Here is a tiny trained network, its code and every weight. The questions are about switching its units off for an input and a target symbol, where a switched-off unit gives its printed mean instead of its output.

import numpy as np


def w(rows, s, z=0):
    codes = np.array(rows[::2]) - 128.0
    scale = np.full(codes.shape[1], s)
    scale[-1] = z or s
    return codes * scale


def f(y):
    return y / 2 * (1 + np.tanh(0.7978845608 * (y + 0.044715 * y**3)))


def softmax(a):
    e = np.exp(a - a.max(-1, keepdims=True))
    return e / e.sum(-1, keepdims=True)


def log_softmax(a):
    a = a - a.max(-1, keepdims=True)
    return a - np.log(np.exp(a).sum(-1, keepdims=True))


def net(x, mask):
    ids = ['ΞΠΣΨβδεηλτφ'.index(c) for c in x.split()]
    T = len(ids)
    res = E[ids] + P[:T]
    u = 0
    for l in range(2):
        q, k, v = (res @ M[l].T for M in (Q, K, V))
        z = softmax(np.where(np.tri(T) > 0, q @ k.T / 4**0.5, -1e9)) @ v
        res = res + np.where(mask[u], z, O[l][:, -1]) @ O[l][:, :-1]
        u += 1
        y = f(res @ A[l][:, :-1].T + A[l][:, -1])
        res = res + np.where(mask[u : u + 12], y, B[l][:, -1]) @ B[l][:, :-1]
        u += 12
    return log_softmax(res[-1] @ U[:, :-1].T + U[:, -1])


Q, K, V, O, A, B = {}, {}, {}, {}, {}, {}
E = w([
[184,61,114,56,165,118,113,116],'Ξ',
[226,170,127,198,216,82,151,114],'Π',
[155,212,100,99,125,167,83,120],'Σ',
[190,233,114,235,183,133,135,112],'Ψ',
[80,114,151,202,40,175,140,123],'β',
[107,122,170,95,55,134,128,56],'δ',
[117,98,107,66,101,164,88,109],'ε',
[180,128,84,155,88,122,125,101],'η',
[91,121,193,197,241,154,198,216],'λ',
[182,104,167,111,130,49,164,103],'τ',
[95,81,66,160,208,90,136,3],'φ',
],0.011)
P = w([
[162,142,9,134,64,209,233,144],'0',
[152,97,159,116,158,189,175,64],'1',
[138,124,152,123,141,171,132,77],'2',
[143,105,156,124,135,147,88,90],'3',
[116,106,172,121,129,134,54,90],'4',
[153,82,162,111,140,96,3,93],'5',
[118,158,176,82,114,144,53,91],'6',
],0.0066)
Q[0] = w([
[162,138,138,155,134,163,101,53],'L0H0',
[201,80,51,149,77,110,133,90],'L0H0',
[77,96,122,151,195,124,128,252],'L0H0',
[122,178,113,114,66,72,119,105],'L0H0',
],0.026)
K[0] = w([
[120,125,6,114,53,154,205,183],'L0H0',
[82,191,147,75,115,152,190,84],'L0H0',
[103,166,196,142,138,65,1,104],'L0H0',
[174,116,183,139,192,160,144,119],'L0H0',
],0.02)
V[0] = w([
[127,199,157,195,192,109,117,219],'L0H0',
[158,48,72,118,198,14,226,132],'L0H0',
[128,7,115,255,97,153,103,128],'L0H0',
[193,216,175,164,45,44,142,29],'L0H0',
],0.0096)
O[0] = w([
[73,217,87,66,173,161,146,98,1],'L0H0',
[95,185,100,150,94,63,2,131,148],'L0H0',
[84,182,163,211,59,183,139,101,147],'L0H0',
[104,118,130,133,152,33,211,158,169],'L0H0',
],0.0091,0.0056)
A[0] = w([
[54,113,144,130,207,51,22,111,47],'L0N0',
[104,44,58,143,76,149,134,115,149],'L0N1',
[38,58,89,180,197,66,178,87,80],'L0N2',
[246,176,177,120,54,178,66,125,67],'L0N3',
[143,107,89,124,132,96,150,2,6],'L0N4',
[113,108,53,133,173,88,69,57,66],'L0N5',
[222,161,75,25,157,114,73,128,190],'L0N6',
[204,235,156,164,189,91,168,100,66],'L0N7',
[199,97,180,140,95,174,130,155,122],'L0N8',
[39,136,95,140,158,190,167,134,139],'L0N9',
[118,186,229,91,144,214,73,222,101],'L0N10',
[177,167,153,173,57,139,96,120,127],'L0N11',
],0.0076,0.0025)
B[0] = w([
[80,119,13,109,152,200,204,108,206],'L0N0',
[164,211,179,102,191,23,220,64,191],'L0N1',
[132,237,193,48,81,135,51,167,188],'L0N2',
[48,87,107,1,127,106,70,186,247],'L0N3',
[163,223,124,193,138,160,103,212,149],'L0N4',
[196,146,232,184,99,210,122,115,176],'L0N5',
[57,127,154,157,66,63,183,69,186],'L0N6',
[33,109,104,24,41,119,102,100,168],'L0N7',
[132,98,109,68,21,223,106,163,253],'L0N8',
[108,132,137,85,83,193,161,81,145],'L0N9',
[235,89,147,221,246,94,179,55,165],'L0N10',
[160,33,145,69,137,106,152,100,238],'L0N11',
],0.0073,0.0052)
Q[1] = w([
[106,79,108,79,5,74,174,83],'L1H0',
[177,105,96,100,125,146,134,86],'L1H0',
[96,115,119,76,144,138,137,119],'L1H0',
[101,94,126,124,130,168,173,203],'L1H0',
],0.02)
K[1] = w([
[204,186,49,103,5,110,188,129],'L1H0',
[189,161,132,101,126,153,120,76],'L1H0',
[124,170,127,98,156,98,170,120],'L1H0',
[85,138,169,155,144,158,190,199],'L1H0',
],0.018)
V[1] = w([
[138,118,7,176,153,148,196,128],'L1H0',
[133,105,228,186,136,141,191,83],'L1H0',
[37,182,161,165,104,158,95,95],'L1H0',
[111,107,118,42,157,216,161,86],'L1H0',
],0.013)
O[1] = w([
[127,206,106,152,185,224,172,5,118],'L1H0',
[160,115,33,68,28,81,134,72,245],'L1H0',
[12,90,157,96,99,40,167,124,3],'L1H0',
[130,254,149,20,116,116,125,125,226],'L1H0',
],0.0085,0.007)
A[1] = w([
[162,166,160,98,99,35,71,20,221],'L1N0',
[143,175,110,68,121,51,165,181,38],'L1N1',
[186,106,111,167,76,197,180,164,104],'L1N2',
[171,199,116,182,157,165,114,80,148],'L1N3',
[213,160,162,203,167,154,114,143,28],'L1N4',
[74,153,161,170,226,118,189,146,30],'L1N5',
[176,125,92,240,188,101,106,85,100],'L1N6',
[146,163,110,48,161,196,119,158,126],'L1N7',
[97,231,187,137,144,127,142,107,8],'L1N8',
[64,109,128,254,182,113,154,126,68],'L1N9',
[139,199,148,136,136,147,129,64,156],'L1N10',
[69,214,104,203,67,115,90,84,197],'L1N11',
],0.0078,0.0013)
B[1] = w([
[111,121,78,142,179,179,196,162,251],'L1N0',
[99,107,177,129,116,158,63,92,198],'L1N1',
[93,129,89,130,214,179,81,167,222],'L1N2',
[150,23,167,46,155,76,122,105,180],'L1N3',
[77,158,115,46,79,131,148,59,177],'L1N4',
[138,251,87,136,35,101,60,96,157],'L1N5',
[100,149,216,244,105,206,118,82,170],'L1N6',
[116,166,158,195,121,109,196,117,232],'L1N7',
[153,88,23,188,209,132,100,143,202],'L1N8',
[171,117,101,72,128,77,228,241,174],'L1N9',
[136,105,174,119,89,27,79,104,190],'L1N10',
[202,111,197,109,100,142,121,163,165],'L1N11',
],0.011,0.015)
U = w([
[43,130,126,71,195,158,121,196,77],'Ξ',
[179,109,134,98,183,81,136,143,240],'Π',
[148,95,160,160,106,197,33,79,21],'Σ',
[103,143,90,105,35,155,163,122,49],'Ψ',
[94,55,67,141,58,82,93,144,80],'β',
[127,115,132,212,141,150,170,183,253],'δ',
[125,175,91,158,115,111,51,136,235],'ε',
[207,129,25,89,153,197,78,205,120],'η',
[178,83,160,91,126,100,15,225,115],'λ',
[151,160,84,102,111,66,160,251,80],'τ',
[197,213,218,91,156,185,112,212,122],'φ',
],0.0032,0.0013)

Each question gives the input, a string of symbols that net reads in full, and the target symbol t.
The units are the heads (4 rows each of Q, K, V and O) and the neurons (one row each of A and B). Each row of codes is followed by its name. A weight is (code - 128) times the scale printed after its matrix; where a second scale follows, it is the last column's (O, A, B and U).
mask holds one flag per unit, layer by layer, with each layer's heads first. A switched-off unit (its flag False) gives its mean, the last column of its rows in O or B, instead of its output. The means were averaged over made-up inputs and are rounded, as every weight is.
A unit's drop is (log p(t) with every unit on - log p(t) with that unit switched off) / (log p(t) with every unit on - log p(t) with every unit switched off).
unit that matters most: the unit with the biggest drop
k most important neurons: the k neurons with the biggest drops, biggest first
k most important neurons of layer l: the k neurons of layer l with the biggest drops, biggest first
drop of u: that unit's drop, to one decimal
input ε δ Ψ, target φ: most important neuron of layer 0 => L0N3
input τ τ Π ε, target δ: 2 most important neurons => L1N6, L1N9
input Π δ τ, target τ: 2 most important neurons => L1N9, L0N7
input φ φ λ Σ ε Σ, target β: 2 most important neurons => L0N3, L0N5
input Π φ φ λ Ξ, target τ: 3 most important neurons => L1N9, L0N6, L0N7
input ε Ψ Π τ Σ, target φ: 2 most important neurons of layer 0 => L0N3, L0N8
input λ Σ τ δ β δ δ, target Ξ: 2 most important neurons => L0N3, L1N0
input Σ Σ φ β, target Π: 2 most important neurons of layer 1 => L1N3, L1N10
input Ψ ε Σ Σ δ λ τ, target ε: 2 most important neurons of layer 1 => L1N5, L1N8
input Ξ ε τ, target λ: 2 most important neurons of layer 1 => L1N0, L1N7
input Ψ λ β, target ε: 2 most important neurons of layer 0 => L0N7, L0N9
input τ δ β δ τ Ξ Σ, target δ: 2 most important neurons of layer 1 => L1N6, L1N9
input λ δ Π ε, target Ξ: 3 most important neurons => L0N3, L1N0, L0N6
input τ δ ε δ τ, target δ: unit that matters most => L0H0
input Ψ φ η δ Σ Σ, target ε: 4 most important neurons => L1N5, L0N7, L1N8, L0N9
input η Π Σ δ δ δ, target Σ: 2 most important neurons of layer 1 => L1N6, L1N9
input Σ δ Σ φ Σ ε Σ, target Π: 2 most important neurons of layer 0 => L0N6, L0N2
input δ β δ Ξ δ Σ Π, target η: 4 most important neurons of layer 0 => L0N1, L0N3, L0N0, L0N7
input δ τ τ δ Σ Ψ Σ, target η: 2 most important neurons of layer 1 => L1N2, L1N10
input Π δ ε, target τ: unit that matters most => L0H0
input τ Ξ φ δ δ δ, target δ: drop of L1N9 => 0.3
input δ Ψ Σ ε, target η: drop of L0N1 => 0.1
